Here is a tiny trained network, its code and every weight. The questions are about switching its units off for an input and a class, where a switched-off unit gives its printed mean instead of its output.

import numpy as np


def w(rows, s, z=0):
    codes = np.array(rows[::2]) - 128.0
    scale = np.full(codes.shape[1], s)
    scale[-1] = z or s
    return codes * scale


def f(y):
    return y / 2 * (1 + np.tanh(0.7978845608 * (y + 0.044715 * y**3)))


def log_softmax(a):
    a = a - a.max(-1, keepdims=True)
    return a - np.log(np.exp(a).sum(-1, keepdims=True))


def net(x, mask):
    res = np.array(x, float).reshape(1, 5) / 4 @ E
    y = f(res @ A[0][:, :-1].T + A[0][:, -1])
    res = res + np.where(mask, y, B[0][:, -1]) @ B[0][:, :-1]
    return log_softmax(res[-1] @ U[:, :-1].T + U[:, -1])


A, B = {}, {}
E = w([
[138,142,133,116],'x0',
[197,116,180,238],'x1',
[108,52,215,49],'x2',
[246,32,91,113],'x3',
[137,141,132,117],'x4',
],0.012)
A[0] = w([
[139,159,146,158,152],'n1',
[145,128,138,161,152],'n2',
[108,97,198,126,254],'n3',
[112,148,132,96,43],'n4',
[129,73,157,74,198],'n5',
[155,88,151,96,181],'n6',
[144,120,199,135,93],'n7',
[101,107,88,131,242],'n8',
[50,182,117,139,154],'n9',
[101,133,72,103,211],'n10',
[52,148,223,95,69],'n11',
[100,97,184,129,171],'n12',
[98,95,108,89,100],'n13',
[252,63,83,158,116],'n14',
[89,118,104,69,209],'n15',
[103,143,129,106,71],'n16',
],0.02,0.0043)
B[0] = w([
[104,119,222,205,160],'n1',
[69,165,143,176,157],'n2',
[102,48,73,104,191],'n3',
[123,121,110,122,150],'n4',
[128,71,116,247,198],'n5',
[121,105,102,233,178],'n6',
[104,2,95,61,163],'n7',
[171,206,136,67,154],'n8',
[10,178,106,191,217],'n9',
[198,166,53,27,176],'n10',
[117,45,107,99,222],'n11',
[100,11,108,75,175],'n12',
[152,123,129,192,165],'n13',
[103,211,91,81,250],'n14',
[109,193,112,201,193],'n15',
[116,133,40,119,152],'n16',
],0.0096,0.023)
U = w([
[132,173,161,127,227],'0',
[159,105,166,254,129],'1',
[158,85,98,144,162],'2',
[136,59,195,89,4],'3',
[242,118,92,77,54],'4',
],0.017,0.0045)

Each question gives the input, the list of numbers given to net, and the class t.
The units are the neurons (one row each of A and B). Each row of codes is followed by its name. A weight is (code - 128) times the scale printed after its matrix; where a second scale follows, it is the last column's (A, B and U).
mask holds one flag per neuron, in row order. A switched-off neuron (its flag False) gives its mean, the last column of its row in B, instead of its output. The means were averaged over made-up inputs and are rounded, as every weight is.
A unit's drop is (log p(t) with every unit on - log p(t) with that unit switched off) / (log p(t) with every unit on - log p(t) with every unit switched off).
The circuit of an input: a set's keep is (log p(t) with only the set's units on - log p(t) with every unit switched off) / (log p(t) with every unit on - log p(t) with every unit switched off). Starting from the 12 units with the biggest drops (on a tie, the unit counted first), units are removed one at a time, each time the one whose removal leaves the highest keep (on an exact tie, the one counted first), for as long as the keep stays at least 0.8.
units of the circuit, in order: the units of the circuit, biggest drop first
k most important neurons: the k neurons with the biggest drops, biggest first
drop of u: that unit's drop, to one decimal
input [0,-5,8,1,-7], class 1: units of the circuit, in order : [n5]
input [-7,7,2,6,0], class 2: units of the circuit, in order : [n14; n6]
input [-5,-6,0,1,7], class 4: units of the circuit, in order : [n10; n9]
input [-8,7,8,1,-5], class 2: 4 most important neurons : [n6; n5; n3; n1]
input [5,-8,1,5,-5], class 1: 4 most important neurons : [n5; n15; n13; n6]
input [-6,-1,5,5,4], class 1: 2 most important neurons : [n5; n6]
input [3,-8,8,1,2], class 1: 2 most important neurons : [n5; n15]
input [-3,1,8,-6,6], class 3: 3 most important neurons : [n12; n11; n7]
input [1,0,-8,2,8], class 4: 2 most important neurons : [n9; n15]
input [4,-1,0,5,7], class 4: 3 most important neurons : [n9; n14; n1]
input [-5,8,0,2,7], class 0: 3 most important neurons : [n14; n5; n11]
input [-8,-1,8,4,4], class 1: 2 most important neurons : [n5; n6]
input [-5,2,-4,8,-1], class 0: 2 most important neurons : [n14; n10]
input [6,-7,-5,-5,-3], class 0: units of the circuit, in order : [n9]
input [-3,1,1,0,-2], class 3: drop of n6 : 0.2
input [0,-2,-6,-7,-5], class 0: drop of n5 : 0.1
input [2,4,-4,8,-8], class 0: drop of n2 : 0.0
